Here is a tiny trained network, its code and every weight. The questions are about switching its units off for an input and a class, where a switched-off unit gives its printed mean instead of its output.

import numpy as np


def w(rows, s, z=0):
    codes = np.array(rows[::2]) - 128.0
    scale = np.full(codes.shape[1], s)
    scale[-1] = z or s
    return codes * scale


def f(y):
    return np.maximum(y, 0)


def log_softmax(a):
    a = a - a.max(-1, keepdims=True)
    return a - np.log(np.exp(a).sum(-1, keepdims=True))


def net(x, mask):
    res = np.array(x, float).reshape(1, 6) / 4 @ E
    y = f(res @ A[0][:, :-1].T + A[0][:, -1])
    res = res + np.where(mask, y, B[0][:, -1]) @ B[0][:, :-1]
    return log_softmax(res[-1] @ U[:, :-1].T + U[:, -1])


A, B = {}, {}
E = w([
[29,87,106,154,171],'x0',
[208,57,105,70,207],'x1',
[93,149,174,132,221],'x2',
[187,59,97,187,146],'x3',
[121,235,2,207,161],'x4',
[83,116,25,33,138],'x5',
],0.0081)
A[0] = w([
[201,131,121,93,4,131],'N1',
[105,254,49,181,109,230],'N2',
[111,130,60,56,164,205],'N3',
[194,64,180,55,218,144],'N4',
[91,119,244,142,154,149],'N5',
[95,243,119,153,104,178],'N6',
[90,130,219,95,128,123],'N7',
[151,77,167,152,178,218],'N8',
[44,100,34,75,84,166],'N9',
[140,200,135,225,53,142],'N10',
[85,86,109,53,92,122],'N11',
[176,128,163,152,80,107],'N12',
[129,68,148,158,222,203],'N13',
[173,151,146,134,19,127],'N14',
[212,120,193,145,76,98],'N15',
[165,135,207,84,155,253],'N16',
[131,255,87,108,228,117],'N17',
[142,112,74,79,56,224],'N18',
[91,158,98,249,143,185],'N19',
[153,100,158,92,130,180],'N20',
[209,62,136,133,88,156],'N21',
[97,106,107,228,118,172],'N22',
[218,97,138,72,181,129],'N23',
[103,127,218,107,164,123],'N24',
[141,35,105,158,178,180],'N25',
],0.0097,0.0047)
B[0] = w([
[156,101,161,149,149,200],'N1',
[175,239,158,108,142,247],'N2',
[124,117,155,38,176,220],'N3',
[145,59,56,130,85,250],'N4',
[43,150,101,155,98,205],'N5',
[143,218,151,105,97,208],'N6',
[19,137,139,134,41,192],'N7',
[115,109,47,191,127,203],'N8',
[160,65,254,59,169,220],'N9',
[161,229,177,187,71,206],'N10',
[119,74,150,65,98,194],'N11',
[149,132,165,208,94,166],'N12',
[110,93,19,177,173,211],'N13',
[147,109,204,154,114,187],'N14',
[155,59,164,209,39,190],'N15',
[64,74,100,159,58,222],'N16',
[109,212,55,30,155,208],'N17',
[140,90,182,71,143,203],'N18',
[129,215,133,165,172,207],'N19',
[124,86,112,149,39,189],'N20',
[165,68,136,173,141,201],'N21',
[136,178,160,182,197,181],'N22',
[179,39,63,109,75,214],'N23',
[25,148,77,107,44,189],'N24',
[148,52,106,151,198,205],'N25',
],0.0081,0.011)
U = w([
[129,83,212,62,137,208],'0',
[147,84,65,124,124,2],'1',
[131,154,117,43,164,159],'2',
[9,121,125,128,66,147],'3',
[155,92,181,165,91,119],'4',
[145,192,167,143,109,70],'5',
[98,122,110,185,214,188],'6',
],0.013,0.003)

Each question gives the input, the list of numbers given to net, and the class t.
The units are the neurons (one row each of A and B). Each row of codes is followed by its name. A weight is (code - 128) times the scale printed after its matrix; where a second scale follows, it is the last column's (A, B and U).
mask holds one flag per neuron, in row order. A switched-off neuron (its flag False) gives its mean, the last column of its row in B, instead of its output. The means were averaged over made-up inputs and are rounded, as every weight is.
A unit's drop is (log p(t) with every unit on - log p(t) with that unit switched off) / (log p(t) with every unit on - log p(t) with every unit switched off).
The circuit of an input: a set's keep is (log p(t) with only the set's units on - log p(t) with every unit switched off) / (log p(t) with every unit on - log p(t) with every unit switched off). Starting from the 12 units with the biggest drops (on a tie, the unit counted first), units are removed one at a time, each time the one whose removal leaves the highest keep (on an exact tie, the one counted first), for as long as the keep stays at least 0.8.
circuit, biggest first: the units of the circuit, biggest drop first
most important unit: the unit with the biggest drop
top k neurons: the k neurons with the biggest drops, biggest first
drop of u: that unit's drop, to one decimal
input [1,4,4,-6,1,1], class 2: most important unit => N17
input [7,5,-8,-7,2,-4], class 2: circuit, biggest first => [N15; N16]
input [5,5,-4,5,4,4], class 6: top 3 neurons => [N25; N13; N6]
input [-5,-5,0,1,-8,-6], class 3: top 3 neurons => [N5; N7; N24]
input [4,1,5,3,3,5], class 2: circuit, biggest first => [N17; N3]
input [-6,0,-2,-3,-7,3], class 3: top 2 neurons => [N7; N16]
input [6,-3,4,8,-4,-8], class 3: top 3 neurons => [N5; N24; N7]
input [6,-3,-5,-2,-3,0], class 0: top 2 neurons => [N9; N16]
input [4,-1,2,-7,2,-8], class 5: top 3 neurons => [N10; N19; N6]
input [-1,2,8,8,0,-6], class 1: top 2 neurons => [N4; N23]
input [-2,8,5,-3,6,-5], class 1: top 3 neurons => [N23; N13; N9]
input [6,-5,-5,-7,-8,7], class 0: drop of N9 => 0.5
input [-5,-1,2,1,1,4], class 2: drop of N15 => 0.1
input [7,-6,-4,8,-3,-5], class 6: top neuron => [N22]
input [-6,-4,7,-8,2,5], class 2: drop of N17 => 0.2
